Here is a tiny trained network, its code and every weight. The questions are about switching its units off for an input and a target symbol, where a switched-off unit gives its printed mean instead of its output.

import numpy as np


def w(rows, s, z=0):
    codes = np.array(rows[::2]) - 128.0
    scale = np.full(codes.shape[1], s)
    scale[-1] = z or s
    return codes * scale


def f(y):
    return y / 2 * (1 + np.tanh(0.7978845608 * (y + 0.044715 * y**3)))


def softmax(a):
    e = np.exp(a - a.max(-1, keepdims=True))
    return e / e.sum(-1, keepdims=True)


def log_softmax(a):
    a = a - a.max(-1, keepdims=True)
    return a - np.log(np.exp(a).sum(-1, keepdims=True))


def net(x, mask):
    ids = ['ΔΘΠαβγεζηλμξσφψω'.index(c) for c in x.split()]
    T = len(ids)
    res = E[ids] + P[:T]
    u = 0
    for l in range(2):
        r = res
        for j in range(3):
            rows = slice(2 * j, 2 * j + 2)
            q, k, v = (r @ M[l][rows].T for M in (Q, K, V))
            z = softmax(np.where(np.tri(T) > 0, q @ k.T / 2**0.5, -1e9)) @ v
            o = O[l][rows]
            res = res + np.where(mask[u + j], z, o[:, -1]) @ o[:, :-1]
        u += 3
        y = f(res @ A[l][:, :-1].T + A[l][:, -1])
        res = res + np.where(mask[u : u + 12], y, B[l][:, -1]) @ B[l][:, :-1]
        u += 12
    return log_softmax(res[-1] @ U[:, :-1].T + U[:, -1])


Q, K, V, O, A, B = {}, {}, {}, {}, {}, {}
E = w([
[104,148,142,130],'Δ',
[57,119,149,216],'Θ',
[148,160,149,195],'Π',
[192,115,78,121],'α',
[161,176,183,153],'β',
[249,122,100,217],'γ',
[120,161,170,155],'ε',
[155,120,99,182],'ζ',
[223,137,174,131],'η',
[184,129,136,24],'λ',
[159,171,200,127],'μ',
[174,173,98,99],'ξ',
[200,138,86,91],'σ',
[116,132,188,85],'φ',
[211,78,42,126],'ψ',
[131,139,102,49],'ω',
],0.018)
P = w([
[170,247,32,2],'0',
[207,113,147,83],'1',
[205,117,145,85],'2',
[194,124,148,84],'3',
[192,125,153,83],'4',
[195,130,154,87],'5',
[185,137,146,87],'6',
[188,136,152,82],'7',
],0.008)
Q[0] = w([
[5,66,71,121],'L0H1',
[181,212,112,70],'L0H1',
[205,103,112,129],'L0H2',
[194,209,116,96],'L0H2',
[102,132,139,165],'L0H3',
[196,122,171,109],'L0H3',
],0.014)
K[0] = w([
[132,7,180,124],'L0H1',
[167,177,58,76],'L0H1',
[133,213,151,98],'L0H2',
[112,200,86,148],'L0H2',
[139,108,97,68],'L0H3',
[109,191,87,124],'L0H3',
],0.016)
V[0] = w([
[93,66,116,51],'L0H1',
[132,160,215,127],'L0H1',
[205,95,208,170],'L0H2',
[119,89,1,143],'L0H2',
[36,194,128,175],'L0H3',
[115,103,148,85],'L0H3',
],0.0078)
O[0] = w([
[171,164,189,78,34],'L0H1',
[201,254,97,158,64],'L0H1',
[129,51,143,172,126],'L0H2',
[94,117,127,104,116],'L0H2',
[89,224,108,132,1],'L0H3',
[135,162,201,173,65],'L0H3',
],0.0079,0.0033)
A[0] = w([
[167,138,205,209,203],'L0N1',
[79,254,144,169,64],'L0N2',
[40,179,239,217,163],'L0N3',
[140,110,184,103,127],'L0N4',
[90,148,163,96,173],'L0N5',
[135,154,114,98,100],'L0N6',
[50,167,229,98,59],'L0N7',
[168,167,128,203,3],'L0N8',
[76,163,48,198,198],'L0N9',
[96,171,126,119,122],'L0N10',
[146,89,132,149,149],'L0N11',
[137,48,113,91,92],'L0N12',
],0.0095,0.0043)
B[0] = w([
[113,144,117,61,255],'L0N1',
[58,164,173,200,142],'L0N2',
[127,184,66,2,167],'L0N3',
[121,150,96,172,168],'L0N4',
[71,169,114,142,133],'L0N5',
[109,112,183,166,135],'L0N6',
[109,70,200,145,124],'L0N7',
[126,147,195,165,149],'L0N8',
[154,101,73,144,166],'L0N9',
[159,170,127,164,117],'L0N10',
[139,146,149,66,185],'L0N11',
[94,161,174,89,207],'L0N12',
],0.008,0.0059)
Q[1] = w([
[77,99,110,172],'L1H1',
[141,127,86,123],'L1H1',
[165,107,6,89],'L1H2',
[162,186,75,223],'L1H2',
[170,117,137,41],'L1H3',
[167,141,117,164],'L1H3',
],0.014)
K[1] = w([
[160,2,166,43],'L1H1',
[114,155,152,188],'L1H1',
[143,143,6,242],'L1H2',
[194,27,131,225],'L1H2',
[138,254,113,151],'L1H3',
[115,100,139,146],'L1H3',
],0.008)
V[1] = w([
[85,134,89,172],'L1H1',
[182,62,49,161],'L1H1',
[137,185,84,145],'L1H2',
[140,62,135,126],'L1H2',
[90,120,174,122],'L1H3',
[1,105,8,40],'L1H3',
],0.0072)
O[1] = w([
[66,147,60,119,121],'L1H1',
[254,207,40,200,95],'L1H1',
[119,179,96,64,252],'L1H2',
[169,56,157,204,44],'L1H2',
[111,95,145,83,40],'L1H3',
[159,38,37,80,106],'L1H3',
],0.0063,0.0027)
A[1] = w([
[31,112,149,145,28],'L1N1',
[98,152,90,187,63],'L1N2',
[44,77,84,191,87],'L1N3',
[180,144,70,71,43],'L1N4',
[140,1,95,162,159],'L1N5',
[153,153,235,147,188],'L1N6',
[171,135,158,176,83],'L1N7',
[157,181,100,157,56],'L1N8',
[13,115,157,212,212],'L1N9',
[159,214,103,69,94],'L1N10',
[247,175,158,34,107],'L1N11',
[127,84,164,220,255],'L1N12',
],0.0087,0.0077)
B[1] = w([
[238,76,187,75,124],'L1N1',
[177,148,147,96,129],'L1N2',
[136,35,158,113,122],'L1N3',
[169,83,166,151,168],'L1N4',
[114,254,141,59,177],'L1N5',
[182,183,105,58,188],'L1N6',
[104,148,115,16,128],'L1N7',
[134,148,228,144,140],'L1N8',
[173,33,89,106,135],'L1N9',
[65,85,177,201,205],'L1N10',
[86,66,145,239,253],'L1N11',
[137,190,84,123,158],'L1N12',
],0.0077,0.012)
U = w([
[132,143,87,101,154],'Δ',
[75,137,13,96,136],'Θ',
[126,215,109,135,254],'Π',
[181,88,109,124,87],'α',
[130,195,167,138,11],'β',
[254,169,133,164,46],'γ',
[83,178,114,117,109],'ε',
[200,186,5,95,77],'ζ',
[190,107,212,172,65],'η',
[106,52,192,132,81],'λ',
[118,173,211,118,9],'μ',
[109,143,58,221,246],'ξ',
[154,69,122,151,80],'σ',
[173,144,113,39,134],'φ',
[206,70,47,114,208],'ψ',
[64,116,124,112,174],'ω',
],0.0091,0.0059)

Each question gives the input, a string of symbols that net reads in full, and the target symbol t.
The units are the heads (2 rows each of Q, K, V and O) and the neurons (one row each of A and B). Each row of codes is followed by its name. A weight is (code - 128) times the scale printed after its matrix; where a second scale follows, it is the last column's (O, A, B and U).
mask holds one flag per unit, layer by layer, with each layer's heads first. A switched-off unit (its flag False) gives its mean, the last column of its rows in O or B, instead of its output. The means were averaged over made-up inputs and are rounded, as every weight is.
A unit's drop is (log p(t) with every unit on - log p(t) with that unit switched off) / (log p(t) with every unit on - log p(t) with every unit switched off).
The circuit of an input: a set's keep is (log p(t) with only the set's units on - log p(t) with every unit switched off) / (log p(t) with every unit on - log p(t) with every unit switched off). Starting from the 12 units with the biggest drops (on a tie, the unit counted first), units are removed one at a time, each time the one whose removal leaves the highest keep (on an exact tie, the one counted first), for as long as the keep stays at least 0.8.
circuit, biggest first: the units of the circuit, biggest drop first
unit that matters most: the unit with the biggest drop
k most important neurons: the k neurons with the biggest drops, biggest first
top k neurons in layer l: the k neurons of layer l with the biggest drops, biggest first
drop of u: that unit's drop, to one decimal
input η λ ζ η η, target γ: unit that matters most : L1N6
input σ ψ ψ φ γ λ, target λ: circuit, biggest first : (L1N11; L0H1)
input γ ψ η ψ η ζ, target ζ: circuit, biggest first : (L1H1; L1N11; L1N10; L0H1)
input Π γ φ ε, target ξ: circuit, biggest first : (L0H1; L1H1; L0N12; L1N5)
input Θ η φ ψ Π ω, target Θ: circuit, biggest first : (L1H1; L0H3; L1H3)
input ψ β ω η, target φ: top 2 neurons in layer 1 : (L1N6; L1N5)
input ω ω φ η, target λ: 2 most important neurons : (L1N11; L0N5)
input ω φ ψ, target λ: circuit, biggest first : (L0H1; L1N11; L1H1; L0H3)
input η ω ξ, target γ: top 2 neurons in layer 0 : (L0N3; L0N1)
input ω η Π Π Π ω, target λ: circuit, biggest first : (L0H1; L1N11; L1H1)
input φ η Δ ε, target μ: 2 most important neurons : (L0N3; L0N1)
input Π Θ Π Π η ψ Π ξ, target ξ: top 2 neurons in layer 0 : (L0N9; L0N12)
input η ω β, target γ: 2 most important neurons : (L1N6; L0N12)
input ψ λ γ ψ φ β η β, target φ: 2 most important neurons : (L1N6; L1N10)
input η Π Π, target γ: unit that matters most : L1H1
input ψ Π φ ψ, target φ: 3 most important neurons : (L1N5; L1N10; L0N12)
input Π Π σ η ψ, target ξ: top 2 neurons in layer 0 : (L0N9; L0N12)
input ω Π Π φ ψ, target λ: top 2 neurons in layer 1 : (L1N11; L1N6)
input Π ψ Π ω, target ξ: 2 most important neurons : (L0N9; L1N10)
input Δ Π φ Π ε Θ, target Θ: top 2 neurons in layer 1 : (L1N11; L1N8)
input Θ Π ψ φ Δ, target Θ: unit that matters most : L0H3
input η Π Π Π σ Π η γ, target γ: 2 most important neurons : (L1N6; L0N8)
input η η η ψ ψ Π Π η, target γ: top 2 neurons in layer 0 : (L0N3; L0N12)
input β Π Π, target Π: top 3 neurons in layer 0 : (L0N8; L0N2; L0N12)
input ψ η λ Δ, target φ: drop of L1N10 : 0.1
input ψ ψ Π Δ Π Π, target φ: drop of L0H2 : 0.1
input ψ Π ψ, target φ: most important neuron : (L1N5)
